Below is a small trained network, with its code and all its weights. Each question gives an input and a class and asks what happens when units are switched off, that is, made to give their printed mean instead of their output.

import numpy as np


def w(rows, s, z=0):
    codes = np.array(rows[::2]) - 128.0
    scale = np.full(codes.shape[1], s)
    scale[-1] = z or s
    return codes * scale


def f(y):
    return y / 2 * (1 + np.tanh(0.7978845608 * (y + 0.044715 * y**3)))


def log_softmax(a):
    a = a - a.max(-1, keepdims=True)
    return a - np.log(np.exp(a).sum(-1, keepdims=True))


def net(x, mask):
    res = np.array(x, float).reshape(1, 4) / 4 @ E
    y = f(res @ A[0][:, :-1].T + A[0][:, -1])
    res = res + np.where(mask, y, B[0][:, -1]) @ B[0][:, :-1]
    return log_softmax(res[-1] @ U[:, :-1].T + U[:, -1])


A, B = {}, {}
E = w([
[197,48,61,130,131,128,119,73,88,134,41,144],'x0',
[177,216,121,55,90,192,138,116,117,180,107,147],'x1',
[176,115,118,111,152,153,2,154,1,236,175,115],'x2',
[153,221,152,154,83,124,101,64,63,127,98,69],'x3',
],0.012)
A[0] = w([
[145,3,66,135,236,111,121,158,115,134,104,165,223],'n1',
[189,140,89,108,106,138,142,118,101,128,70,121,159],'n2',
[155,139,23,105,81,196,194,110,130,96,78,153,193],'n3',
[111,155,183,136,118,209,139,190,91,126,163,89,220],'n4',
[125,135,209,233,103,87,89,74,101,177,174,39,148],'n5',
[118,145,137,147,124,181,255,152,216,57,107,122,255],'n6',
[222,108,58,147,30,124,167,48,60,170,34,126,150],'n7',
],0.0088,0.0033)
B[0] = w([
[129,65,144,193,181,136,49,247,166,84,66,200,227],'n1',
[166,114,133,78,64,121,170,151,115,181,197,128,169],'n2',
[99,115,113,145,97,144,125,146,104,141,194,103,190],'n3',
[129,182,182,87,52,115,108,96,63,136,186,127,170],'n4',
[109,119,163,117,63,79,113,186,113,107,101,165,183],'n5',
[41,115,225,52,66,15,113,154,138,148,66,126,254],'n6',
[149,164,116,174,117,102,140,62,160,201,183,99,218],'n7',
],0.012,0.019)
U = w([
[165,169,102,120,54,127,170,77,130,248,203,57,73],'0',
[153,39,62,242,254,128,74,177,179,123,127,168,168],'1',
[52,135,177,107,40,90,79,200,108,122,134,115,253],'2',
[114,185,144,122,147,179,148,81,99,105,117,186,21],'3',
[149,123,37,58,137,174,90,70,148,44,110,132,17],'4',
],0.0072,0.003)

Each question gives the input, the list of numbers given to net, and the class t.
The units are the neurons (one row each of A and B). Each row of codes is followed by its name. A weight is (code - 128) times the scale printed after its matrix; where a second scale follows, it is the last column's (A, B and U).
mask holds one flag per neuron, in row order. A switched-off neuron (its flag False) gives its mean, the last column of its row in B, instead of its output. The means were averaged over made-up inputs and are rounded, as every weight is.
A unit's drop is (log p(t) with every unit on - log p(t) with that unit switched off) / (log p(t) with every unit on - log p(t) with every unit switched off).
The circuit of an input: a set's keep is (log p(t) with only the set's units on - log p(t) with every unit switched off) / (log p(t) with every unit on - log p(t) with every unit switched off). Starting from all 7 units, units are removed one at a time, each time the one whose removal leaves the highest keep (on an exact tie, the one counted first), for as long as the keep stays at least 0.8.
circuit, biggest first: the units of the circuit, biggest drop first
k most important neurons: the k neurons with the biggest drops, biggest first
drop when u is switched off: that unit's drop, to one decimal
input [8,0,-4,1], class 0: most important neuron	[n7]
input [1,-5,-1,1], class 1: circuit, biggest first	[n6; n4]
input [-3,-8,-2,-8], class 1: 2 most important neurons	[n1; n4]
input [0,8,1,-5], class 0: 2 most important neurons	[n1; n6]
input [6,-8,6,7], class 1: 3 most important neurons	[n6; n1; n4]
input [-4,6,6,8], class 0: 3 most important neurons	[n6; n1; n7]
input [-1,4,3,0], class 0: 2 most important neurons	[n1; n6]
input [2,6,6,-6], class 1: 2 most important neurons	[n6; n1]
input [-3,-1,6,-6], class 1: drop when n6 is switched off	0.5
input [8,4,-1,-6], class 1: drop when n1 is switched off	1.2
input [6,-5,1,-3], class 1: drop when n5 is switched off	0.0
input [0,-4,1,-1], class 1: drop when n6 is switched off	0.3
